Here is a tiny trained network, its code and every weight. The questions are about switching its units off for an input and a target symbol, where a switched-off unit gives its printed mean instead of its output.

import numpy as np


def w(rows, s, z=0):
    codes = np.array(rows[::2]) - 128.0
    scale = np.full(codes.shape[1], s)
    scale[-1] = z or s
    return codes * scale


def f(y):
    return np.maximum(y, 0)


def softmax(a):
    e = np.exp(a - a.max(-1, keepdims=True))
    return e / e.sum(-1, keepdims=True)


def log_softmax(a):
    a = a - a.max(-1, keepdims=True)
    return a - np.log(np.exp(a).sum(-1, keepdims=True))


def net(x, mask):
    ids = ['ηθλξπφ'.index(c) for c in x.split()]
    T = len(ids)
    res = E[ids] + P[:T]
    r = res
    for j in range(2):
        rows = slice(2 * j, 2 * j + 2)
        q, k, v = (r @ M[0][rows].T for M in (Q, K, V))
        z = softmax(np.where(np.tri(T) > 0, q @ k.T / 2**0.5, -1e9)) @ v
        o = O[0][rows]
        res = res + np.where(mask[j], z, o[:, -1]) @ o[:, :-1]
    y = f(res @ A[0][:, :-1].T + A[0][:, -1])
    res = res + np.where(mask[2:10], y, B[0][:, -1]) @ B[0][:, :-1]
    return log_softmax(res[-1] @ U[:, :-1].T + U[:, -1])


Q, K, V, O, A, B = {}, {}, {}, {}, {}, {}
E = w([
[83,11,108],'η',
[210,107,140],'θ',
[169,173,76],'λ',
[115,133,78],'ξ',
[109,164,49],'π',
[133,96,58],'φ',
],0.011)
P = w([
[124,155,2],'0',
[66,84,131],'1',
[103,75,129],'2',
[121,76,128],'3',
[144,70,127],'4',
[162,69,121],'5',
[167,73,120],'6',
[181,71,115],'7',
[184,73,103],'8',
],0.0091)
Q[0] = w([
[210,40,31],'H1',
[60,200,216],'H1',
[167,108,2],'H2',
[95,116,93],'H2',
],0.0072)
K[0] = w([
[118,176,9],'H1',
[120,118,243],'H1',
[139,129,96],'H2',
[108,139,108],'H2',
],0.015)
V[0] = w([
[146,80,180],'H1',
[246,192,109],'H1',
[63,130,127],'H2',
[113,155,108],'H2',
],0.014)
O[0] = w([
[135,28,69,1],'H1',
[2,106,209,232],'H1',
[227,127,74,106],'H2',
[173,190,139,145],'H2',
],0.0075,0.009)
A[0] = w([
[138,150,186,191],'N1',
[124,164,103,169],'N2',
[169,170,57,198],'N3',
[140,194,122,148],'N4',
[113,119,90,254],'N5',
[147,198,136,141],'N6',
[244,90,47,177],'N7',
[113,90,209,160],'N8',
],0.011,0.0054)
B[0] = w([
[137,172,99,254],'N1',
[161,115,137,182],'N2',
[166,82,141,180],'N3',
[144,119,175,194],'N4',
[210,94,78,213],'N5',
[122,110,199,198],'N6',
[6,123,186,163],'N7',
[94,138,92,244],'N8',
],0.012,0.006)
U = w([
[94,24,161,3],'η',
[147,102,2,229],'θ',
[62,177,157,106],'λ',
[206,111,110,108],'ξ',
[154,134,188,128],'π',
[181,109,107,154],'φ',
],0.0098,0.0043)

Each question gives the input, a string of symbols that net reads in full, and the target symbol t.
The units are the heads (2 rows each of Q, K, V and O) and the neurons (one row each of A and B). Each row of codes is followed by its name. A weight is (code - 128) times the scale printed after its matrix; where a second scale follows, it is the last column's (O, A, B and U).
mask holds one flag per unit, heads first, then neurons. A switched-off unit (its flag False) gives its mean, the last column of its rows in O or B, instead of its output. The means were averaged over made-up inputs and are rounded, as every weight is.
A unit's drop is (log p(t) with every unit on - log p(t) with that unit switched off) / (log p(t) with every unit on - log p(t) with every unit switched off).
The circuit of an input: a set's keep is (log p(t) with only the set's units on - log p(t) with every unit switched off) / (log p(t) with every unit on - log p(t) with every unit switched off). Starting from all 10 units, units are removed one at a time, each time the one whose removal leaves the highest keep (on an exact tie, the one counted first), for as long as the keep stays at least 0.8.
circuit, biggest first: the units of the circuit, biggest drop first
k most important neurons: the k neurons with the biggest drops, biggest first
heads that matter: for each layer, one digit per head in row order, 1 if its drop is at least 0.15 and else 0, layers parted by /
drop of u: that unit's drop, to one decimal
input λ θ λ λ λ θ λ θ λ, target λ: heads that matter => 11
input η η θ θ, target η: heads that matter => 10
input η ξ λ λ θ ξ, target η: circuit, biggest first => N7, H1, N1
input θ λ η π, target θ: circuit, biggest first => H1
input η φ φ φ φ, target η: 3 most important neurons => N7, N3, N1
input θ λ η λ λ, target θ: circuit, biggest first => H1, N6, N7
input θ ξ θ λ π, target θ: circuit, biggest first => H1, N6
input η λ λ, target η: heads that matter => 11
input θ θ λ λ ξ λ ξ, target θ: circuit, biggest first => H1, N6, N4
input λ λ λ λ λ λ θ φ, target λ: circuit, biggest first => H1, N3
input λ φ θ, target λ: circuit, biggest first => H1, N5, N8
input θ π ξ φ λ ξ, target θ: 3 most important neurons => N6, N4, N5
input λ λ ξ θ λ λ φ θ η, target λ: circuit, biggest first => H1, N8
input θ λ η, target θ: heads that matter => 00
input λ θ φ θ λ λ θ φ θ, target λ: heads that matter => 10
input η λ π, target η: heads that matter => 11
input η θ λ, target η: drop of N3 => 0.2
input θ ξ π θ φ η, target θ: drop of N5 => 0.1
input θ λ ξ φ, target θ: drop of N7 => 0.1
